Below is a small trained network, with its code and all its weights. Each question gives an input and a class and asks what happens when units are switched off, that is, made to give their printed mean instead of their output.

import numpy as np


def w(rows, s, z=0):
    codes = np.array(rows[::2]) - 128.0
    scale = np.full(codes.shape[1], s)
    scale[-1] = z or s
    return codes * scale


def f(y):
    return y / 2 * (1 + np.tanh(0.7978845608 * (y + 0.044715 * y**3)))


def log_softmax(a):
    a = a - a.max(-1, keepdims=True)
    return a - np.log(np.exp(a).sum(-1, keepdims=True))


def net(x, mask):
    res = np.array(x, float).reshape(1, 7) / 4 @ E
    y = f(res @ A[0][:, :-1].T + A[0][:, -1])
    res = res + np.where(mask, y, B[0][:, -1]) @ B[0][:, :-1]
    return log_softmax(res[-1] @ U[:, :-1].T + U[:, -1])


A, B = {}, {}
E = w([
[56,190,174,216,117,119,130,128,119,108,139],'x0',
[83,121,11,167,153,164,109,27,41,201,97],'x1',
[99,49,225,122,124,156,210,113,135,108,127],'x2',
[136,64,150,135,192,75,206,101,122,254,177],'x3',
[111,84,200,140,50,197,81,169,24,96,200],'x4',
[87,194,144,112,137,183,131,13,197,112,224],'x5',
[183,84,142,174,124,130,67,145,89,111,84],'x6',
],0.0096)
A[0] = w([
[80,174,215,125,136,153,167,186,145,93,193,223],'n0',
[180,24,114,65,158,96,134,198,71,131,58,184],'n1',
[183,59,39,99,109,69,167,155,101,127,112,122],'n2',
[85,102,194,138,112,88,159,205,123,149,193,136],'n3',
[84,234,79,138,56,182,69,126,154,58,108,252],'n4',
[129,161,157,85,87,151,53,130,174,36,126,194],'n5',
[73,40,238,71,96,135,151,179,40,123,158,240],'n6',
[149,27,111,98,128,24,207,119,184,188,85,228],'n7',
[150,169,112,82,109,179,134,146,188,40,138,161],'n8',
[154,123,86,104,102,121,148,106,25,112,114,147],'n9',
[218,81,103,143,109,77,117,137,160,172,133,176],'n10',
[2,208,78,207,149,111,170,31,122,164,94,157],'n11',
[180,125,84,108,155,87,126,163,133,151,37,154],'n12',
[135,64,48,189,100,185,57,77,70,82,90,179],'n13',
[175,2,106,142,116,238,56,126,67,139,160,141],'n14',
[101,104,98,185,98,199,77,90,30,138,108,254],'n15',
[191,213,162,55,159,162,60,188,154,86,86,166],'n16',
[78,102,195,171,90,106,136,128,123,128,197,167],'n17',
[143,139,180,178,128,68,189,139,163,114,150,216],'n18',
[158,226,135,175,151,136,124,61,156,102,149,219],'n19',
[145,226,96,138,135,129,191,181,230,116,143,57],'n20',
[146,63,122,99,73,175,150,122,47,82,117,105],'n21',
[148,111,134,118,241,124,216,60,142,164,155,123],'n22',
[161,172,157,132,87,103,56,135,107,130,160,153],'n23',
[148,107,106,131,173,87,139,115,226,193,113,201],'n24',
[167,56,75,117,121,198,146,168,94,145,122,185],'n25',
],0.0088,0.0041)
B[0] = w([
[131,203,96,139,38,208,155,211,136,125,225,213],'n0',
[164,20,182,162,89,102,18,197,150,76,41,244],'n1',
[104,90,164,136,154,82,118,175,164,75,63,198],'n2',
[146,103,101,133,72,165,142,166,128,132,141,194],'n3',
[148,231,106,155,151,79,78,117,121,77,170,230],'n4',
[197,180,149,143,121,101,93,102,171,94,211,211],'n5',
[186,44,166,241,15,223,209,182,72,117,178,251],'n6',
[134,61,111,61,99,133,184,120,155,61,39,245],'n7',
[192,153,169,69,103,134,72,92,106,35,154,191],'n8',
[79,137,197,162,169,154,92,131,202,116,91,172],'n9',
[103,80,90,135,130,85,107,223,156,182,118,187],'n10',
[87,216,74,132,232,129,238,128,94,137,51,247],'n11',
[81,138,67,113,157,76,130,212,149,62,51,210],'n12',
[87,126,116,153,214,111,81,61,122,107,54,214],'n13',
[115,42,215,186,165,120,48,40,124,182,163,218],'n14',
[112,139,165,255,191,110,90,61,40,196,86,222],'n15',
[190,162,122,85,137,98,18,137,180,72,142,208],'n16',
[106,138,60,134,105,175,174,164,45,169,178,188],'n17',
[125,131,51,47,39,183,123,150,119,144,131,186],'n18',
[136,178,51,62,123,69,171,148,107,172,214,196],'n19',
[163,139,102,71,79,150,141,96,230,106,170,186],'n20',
[108,77,201,181,104,141,87,79,138,155,225,185],'n21',
[65,70,114,99,106,173,218,55,229,161,139,220],'n22',
[161,154,131,121,177,126,83,123,100,196,206,170],'n23',
[140,84,44,33,131,106,157,142,199,151,105,214],'n24',
[149,58,225,154,140,101,116,82,159,94,58,189],'n25',
],0.0066,0.015)
U = w([
[161,68,125,88,113,59,133,220,158,85,55,253],'0',
[145,70,197,208,157,122,107,66,105,135,135,35],'1',
[144,125,103,100,132,81,96,203,91,232,228,167],'2',
[212,255,124,90,93,87,81,109,159,52,184,72],'3',
[129,110,72,27,116,122,226,77,195,142,135,21],'4',
[101,236,60,199,205,101,161,98,84,123,95,88],'5',
[176,120,140,175,41,184,204,190,87,106,184,226],'6',
],0.0098,0.00066)

Each question gives the input, the list of numbers given to net, and the class t.
The units are the neurons (one row each of A and B). Each row of codes is followed by its name. A weight is (code - 128) times the scale printed after its matrix; where a second scale follows, it is the last column's (A, B and U).
mask holds one flag per neuron, in row order. A switched-off neuron (its flag False) gives its mean, the last column of its row in B, instead of its output. The means were averaged over made-up inputs and are rounded, as every weight is.
A unit's drop is (log p(t) with every unit on - log p(t) with that unit switched off) / (log p(t) with every unit on - log p(t) with every unit switched off).
The circuit of an input: a set's keep is (log p(t) with only the set's units on - log p(t) with every unit switched off) / (log p(t) with every unit on - log p(t) with every unit switched off). Starting from the 12 units with the biggest drops (on a tie, the unit counted first), units are removed one at a time, each time the one whose removal leaves the highest keep (on an exact tie, the one counted first), for as long as the keep stays at least 0.8.
units of the circuit, in order: the units of the circuit, biggest drop first
unit that matters most: the unit with the biggest drop
top k neurons: the k neurons with the biggest drops, biggest first
drop when u is switched off: that unit's drop, to one decimal
input [0,8,4,-4,-5,-7,-7], class 5: unit that matters most	n11
input [-3,0,6,-3,-3,7,1], class 3: top 3 neurons	(n8; n7; n5)
input [5,1,-4,-2,5,6,6], class 5: top 2 neurons	(n15; n13)
input [-2,-8,1,-6,8,3,-1], class 3: top 2 neurons	(n5; n16)
input [8,8,-3,-6,7,-6,2], class 1: top 2 neurons	(n14; n21)
input [1,-7,-3,-3,8,1,-1], class 3: top 3 neurons	(n16; n5; n4)
input [-5,-7,5,-5,4,2,-1], class 6: top 2 neurons	(n6; n0)
input [2,-4,-8,-7,8,-5,5], class 3: top 3 neurons	(n16; n4; n5)
input [0,5,-6,7,3,-7,1], class 1: top 2 neurons	(n15; n14)
input [8,6,0,6,2,0,7], class 5: top 2 neurons	(n11; n1)
input [-4,0,7,-8,6,4,1], class 1: top 3 neurons	(n14; n6; n21)
input [6,1,0,-5,6,8,8], class 3: top 2 neurons	(n4; n5)
input [1,-3,6,-7,-6,1,-5], class 3: drop when n1 is switched off	0.0
input [-5,-4,5,7,8,-4,1], class 6: units of the circuit, in order	(n6)
input [7,0,-8,6,8,1,2], class 2: drop when n25 is switched off	0.3
input [8,-6,1,-5,2,-4,-4], class 3: drop when n5 is switched off	0.7
